Below is a small trained network, with its code and all its weights. Each question gives an input and a target symbol and asks what happens when units are switched off, that is, made to give their printed mean instead of their output.

import numpy as np


def w(rows, s, z=0):
    codes = np.array(rows[::2]) - 128.0
    scale = np.full(codes.shape[1], s)
    scale[-1] = z or s
    return codes * scale


def norm(h):
    return h / np.sqrt((h * h).mean(-1, keepdims=True) + 1e-5)


def f(y):
    return np.maximum(y, 0)


def softmax(a):
    e = np.exp(a - a.max(-1, keepdims=True))
    return e / e.sum(-1, keepdims=True)


def log_softmax(a):
    a = a - a.max(-1, keepdims=True)
    return a - np.log(np.exp(a).sum(-1, keepdims=True))


def net(x, mask):
    ids = ['αβγδεζηθμξπσφψω'.index(c) for c in x.split()]
    T = len(ids)
    res = E[ids] + P[:T]
    u = 0
    for l in range(2):
        q, k, v = (norm(res) @ M[l].T for M in (Q, K, V))
        z = softmax(np.where(np.tri(T) > 0, q @ k.T / 3**0.5, -1e9)) @ v
        res = res + np.where(mask[u], z, O[l][:, -1]) @ O[l][:, :-1]
        u += 1
        y = f(norm(res) @ A[l][:, :-1].T + A[l][:, -1])
        res = res + np.where(mask[u : u + 8], y, B[l][:, -1]) @ B[l][:, :-1]
        u += 8
    return log_softmax(norm(res)[-1] @ U[:, :-1].T + U[:, -1])


Q, K, V, O, A, B = {}, {}, {}, {}, {}, {}
E = w([
[226,192,93,94],'α',
[142,178,148,156],'β',
[57,142,80,104],'γ',
[126,115,128,73],'δ',
[222,175,108,83],'ε',
[100,118,102,123],'ζ',
[71,67,146,17],'η',
[147,92,71,83],'θ',
[153,124,142,189],'μ',
[135,211,189,6],'ξ',
[86,117,94,106],'π',
[252,223,102,73],'σ',
[84,157,107,111],'φ',
[35,170,66,117],'ψ',
[67,161,114,107],'ω',
],0.012)
P = w([
[91,149,126,135],'0',
[147,228,138,183],'1',
[115,42,50,136],'2',
[97,154,128,20],'3',
[144,236,158,214],'4',
[120,29,42,160],'5',
[99,152,128,25],'6',
[94,180,255,222],'7',
],0.006)
Q[0] = w([
[183,106,87,2],'0.h0',
[42,161,122,27],'0.h0',
[246,244,22,152],'0.h0',
],0.0075)
K[0] = w([
[2,135,101,89],'0.h0',
[132,90,91,39],'0.h0',
[17,43,204,213],'0.h0',
],0.0082)
V[0] = w([
[221,119,97,135],'0.h0',
[117,99,114,3],'0.h0',
[107,38,246,178],'0.h0',
],0.0043)
O[0] = w([
[133,145,25,132,113],'0.h0',
[80,74,213,247,189],'0.h0',
[13,153,91,1,2],'0.h0',
],0.0042,0.0044)
A[0] = w([
[70,75,193,201,66],'0.n0',
[185,113,197,216,143],'0.n1',
[81,197,195,135,105],'0.n2',
[238,199,155,148,235],'0.n3',
[207,133,121,179,52],'0.n4',
[93,1,211,121,5],'0.n5',
[166,194,189,119,83],'0.n6',
[188,64,174,25,136],'0.n7',
],0.0072,0.0014)
B[0] = w([
[153,104,63,122,180],'0.n0',
[135,205,150,105,201],'0.n1',
[160,164,130,63,194],'0.n2',
[50,153,117,182,255],'0.n3',
[142,94,106,74,198],'0.n4',
[6,227,106,154,169],'0.n5',
[133,81,84,98,180],'0.n6',
[206,80,170,191,197],'0.n7',
],0.011,0.0046)
Q[1] = w([
[164,5,126,56],'1.h0',
[192,221,94,169],'1.h0',
[129,28,124,183],'1.h0',
],0.015)
K[1] = w([
[153,54,255,133],'1.h0',
[221,131,20,119],'1.h0',
[177,114,177,248],'1.h0',
],0.012)
V[1] = w([
[78,13,91,172],'1.h0',
[97,110,121,22],'1.h0',
[77,99,213,122],'1.h0',
],0.011)
O[1] = w([
[25,26,116,157,138],'1.h0',
[72,62,190,28,131],'1.h0',
[178,41,254,152,2],'1.h0',
],0.0086,0.0072)
A[1] = w([
[182,187,109,148,121],'1.n0',
[93,162,172,91,166],'1.n1',
[109,63,82,77,134],'1.n2',
[108,165,202,135,61],'1.n3',
[209,95,152,96,230],'1.n4',
[211,2,88,130,128],'1.n5',
[107,63,124,97,3],'1.n6',
[53,170,116,142,181],'1.n7',
],0.012,0.0015)
B[1] = w([
[146,59,177,201,195],'1.n0',
[146,55,81,161,176],'1.n1',
[203,138,130,155,180],'1.n2',
[135,177,149,211,139],'1.n3',
[157,119,9,176,144],'1.n4',
[33,88,19,48,169],'1.n5',
[198,106,115,197,145],'1.n6',
[145,106,232,101,254],'1.n7',
],0.012,0.0078)
U = w([
[143,162,100,152,61],'α',
[172,195,161,71,65],'β',
[199,60,156,100,90],'γ',
[150,147,200,162,183],'δ',
[176,137,86,212,68],'ε',
[26,190,124,76,148],'ζ',
[127,60,178,159,114],'η',
[91,86,35,130,252],'θ',
[129,143,162,165,64],'μ',
[203,136,115,112,53],'ξ',
[106,139,179,101,84],'π',
[146,194,103,164,101],'σ',
[195,168,98,54,133],'φ',
[131,100,191,1,136],'ψ',
[158,187,101,57,51],'ω',
],0.015,0.0046)

Each question gives the input, a string of symbols that net reads in full, and the target symbol t.
The units are the heads (3 rows each of Q, K, V and O) and the neurons (one row each of A and B). Each row of codes is followed by its name. A weight is (code - 128) times the scale printed after its matrix; where a second scale follows, it is the last column's (O, A, B and U).
mask holds one flag per unit, layer by layer, with each layer's heads first. A switched-off unit (its flag False) gives its mean, the last column of its rows in O or B, instead of its output. The means were averaged over made-up inputs and are rounded, as every weight is.
A unit's drop is (log p(t) with every unit on - log p(t) with that unit switched off) / (log p(t) with every unit on - log p(t) with every unit switched off).
The circuit of an input: a set's keep is (log p(t) with only the set's units on - log p(t) with every unit switched off) / (log p(t) with every unit on - log p(t) with every unit switched off). Starting from the 12 units with the biggest drops (on a tie, the unit counted first), units are removed one at a time, each time the one whose removal leaves the highest keep (on an exact tie, the one counted first), for as long as the keep stays at least 0.8.
units of the circuit, in order: the units of the circuit, biggest drop first
most important unit: the unit with the biggest drop
k most important neurons: the k neurons with the biggest drops, biggest first
top k neurons in layer l: the k neurons of layer l with the biggest drops, biggest first
input θ α η φ ζ ω ζ μ, target ζ: 3 most important neurons => 0.n3; 0.n7; 0.n5
input θ γ ψ θ ψ ψ θ φ, target ζ: most important unit => 0.h0
input η θ ε ψ ε θ η θ, target φ: 4 most important neurons => 0.n1; 0.n4; 0.n7; 0.n5
input θ ε ψ ε, target ε: units of the circuit, in order => 0.n7; 0.n3
input γ δ θ γ ξ ε θ φ, target ψ: units of the circuit, in order => 1.h0; 0.n2
input θ θ ξ π ε, target ζ: units of the circuit, in order => 0.n3; 1.h0; 0.n7; 0.h0
input ψ θ γ δ, target δ: 2 most important neurons => 0.n5; 0.n4
input η ψ ζ, target η: units of the circuit, in order => 1.h0; 0.h0
input ξ ε ψ, target ε: units of the circuit, in order => 1.h0; 0.n3; 1.n5
input η ψ φ, target η: units of the circuit, in order => 1.h0; 0.h0
input θ ψ θ φ, target φ: top 2 neurons in layer 1 => 1.n7; 1.n4
input γ ψ ψ θ ψ θ ζ ζ, target ψ: 2 most important neurons => 0.n0; 0.n3
input ε θ ξ, target θ: 3 most important neurons => 0.n6; 0.n7; 0.n1
input π θ ε μ θ ψ σ, target ε: most important unit => 0.n5
input ψ ψ θ η θ, target δ: 2 most important neurons => 0.n3; 0.n6
input θ π ε α ε θ ψ γ, target ζ: 3 most important neurons => 0.n3; 0.n7; 0.n4
input γ β θ γ θ, target ψ: 2 most important neurons => 0.n3; 0.n0
input φ β θ ψ θ μ, target θ: units of the circuit, in order => 0.h0; 0.n7
input θ ε ε θ ψ φ φ θ, target ζ: top 2 neurons in layer 0 => 0.n3; 0.n1
input θ ε θ φ μ φ φ φ, target ζ: 4 most important neurons => 0.n7; 0.n3; 0.n4; 0.n6
input γ φ θ ζ ξ, target ψ: units of the circuit, in order => 1.h0
input θ θ θ θ ε σ γ η, target ζ: 4 most important neurons => 0.n5; 0.n7; 0.n4; 1.n0
input α θ φ ξ θ σ ε, target ε: 3 most important neurons => 0.n7; 0.n3; 1.n0
input ψ θ ε θ α φ ψ ψ, target δ: 4 most important neurons => 0.n4; 0.n3; 0.n7; 1.n0
input θ θ μ, target θ: 4 most important neurons => 0.n2; 0.n4; 0.n3; 1.n0
input θ ψ η, target η: 2 most important neurons => 0.n5; 0.n3
input θ ζ ω π φ η γ δ, target ζ: most important unit => 0.n5
